Below is a small trained network, with its code and all its weights. Each question gives an input and a class and asks what happens when units are switched off, that is, made to give their printed mean instead of their output.

import numpy as np


def w(rows, s, z=0):
    codes = np.array(rows[::2]) - 128.0
    scale = np.full(codes.shape[1], s)
    scale[-1] = z or s
    return codes * scale


def f(y):
    return y / 2 * (1 + np.tanh(0.7978845608 * (y + 0.044715 * y**3)))


def log_softmax(a):
    a = a - a.max(-1, keepdims=True)
    return a - np.log(np.exp(a).sum(-1, keepdims=True))


def net(x, mask):
    res = np.array(x, float).reshape(1, 4) / 4 @ E
    y = f(res @ A[0][:, :-1].T + A[0][:, -1])
    res = res + np.where(mask, y, B[0][:, -1]) @ B[0][:, :-1]
    return log_softmax(res[-1] @ U[:, :-1].T + U[:, -1])


A, B = {}, {}
E = w([
[136,131,133,127,139,129,131],'x0',
[109,66,161,124,233,151,28],'x1',
[132,47,79,44,144,104,199],'x2',
[199,112,1,163,103,108,81],'x3',
],0.0074)
A[0] = w([
[78,162,222,88,130,193,213,67],'n1',
[98,218,124,187,133,131,78,3],'n2',
[40,154,201,108,138,83,161,23],'n3',
[74,198,123,200,48,43,225,103],'n4',
[133,189,183,211,117,170,97,80],'n5',
[102,75,77,20,119,61,253,117],'n6',
[102,62,71,10,214,120,162,103],'n7',
[223,142,15,179,111,86,82,26],'n8',
[101,226,143,222,107,136,95,157],'n9',
[126,176,109,110,23,27,203,71],'n10',
[107,34,117,80,131,51,184,39],'n11',
],0.0062,0.0041)
B[0] = w([
[77,95,50,40,165,170,206,200],'n1',
[175,52,174,131,20,254,140,136],'n2',
[75,54,40,102,117,214,230,154],'n3',
[85,113,189,196,217,133,49,223],'n4',
[172,162,153,92,52,173,114,169],'n5',
[218,180,165,138,87,166,104,255],'n6',
[203,152,204,159,74,162,69,211],'n7',
[41,44,51,29,151,202,216,205],'n8',
[202,155,163,62,85,146,157,210],'n9',
[65,76,177,187,205,128,37,213],'n10',
[161,136,129,119,54,235,114,162],'n11',
],0.0088,0.0049)
U = w([
[225,178,194,102,1,181,122,11],'0',
[55,58,57,34,148,163,224,53],'1',
[151,173,166,113,156,103,124,255],'2',
[91,84,218,191,241,150,23,6],'3',
],0.0093,0.0076)

Each question gives the input, the list of numbers given to net, and the class t.
The units are the neurons (one row each of A and B). Each row of codes is followed by its name. A weight is (code - 128) times the scale printed after its matrix; where a second scale follows, it is the last column's (A, B and U).
mask holds one flag per neuron, in row order. A switched-off neuron (its flag False) gives its mean, the last column of its row in B, instead of its output. The means were averaged over made-up inputs and are rounded, as every weight is.
A unit's drop is (log p(t) with every unit on - log p(t) with that unit switched off) / (log p(t) with every unit on - log p(t) with every unit switched off).
The circuit of an input: a set's keep is (log p(t) with only the set's units on - log p(t) with every unit switched off) / (log p(t) with every unit on - log p(t) with every unit switched off). Starting from all 11 units, units are removed one at a time, each time the one whose removal leaves the highest keep (on an exact tie, the one counted first), for as long as the keep stays at least 0.8.
circuit, biggest first: the units of the circuit, biggest drop first
k most important neurons: the k neurons with the biggest drops, biggest first
drop when u is switched off: that unit's drop, to one decimal
input [6,-1,2,-6], class 1: circuit, biggest first	n1
input [8,4,-3,-4], class 2: circuit, biggest first	n4; n10
input [-5,-7,4,2], class 3: circuit, biggest first	n10; n4
input [2,-7,-1,-6], class 3: 2 most important neurons	n4; n10
input [3,-6,-1,-7], class 1: 2 most important neurons	n1; n3
input [3,-5,-1,-4], class 3: 3 most important neurons	n4; n10; n8
input [-1,-8,0,7], class 3: 3 most important neurons	n10; n4; n1
input [5,4,-4,-1], class 2: 2 most important neurons	n4; n10
input [-2,-8,1,-6], class 3: 2 most important neurons	n4; n10
input [-3,-7,-6,0], class 3: 3 most important neurons	n4; n10; n6
input [6,-8,5,1], class 3: 2 most important neurons	n10; n4
input [-2,-7,-6,-5], class 3: 3 most important neurons	n4; n10; n6
input [-2,-7,2,-2], class 3: drop when n4 is switched off	0.2
input [-1,5,8,7], class 0: circuit, biggest first	n7
input [-6,8,-3,-8], class 1: drop when n3 is switched off	0.2
input [5,-7,-4,7], class 1: drop when n8 is switched off	1.3
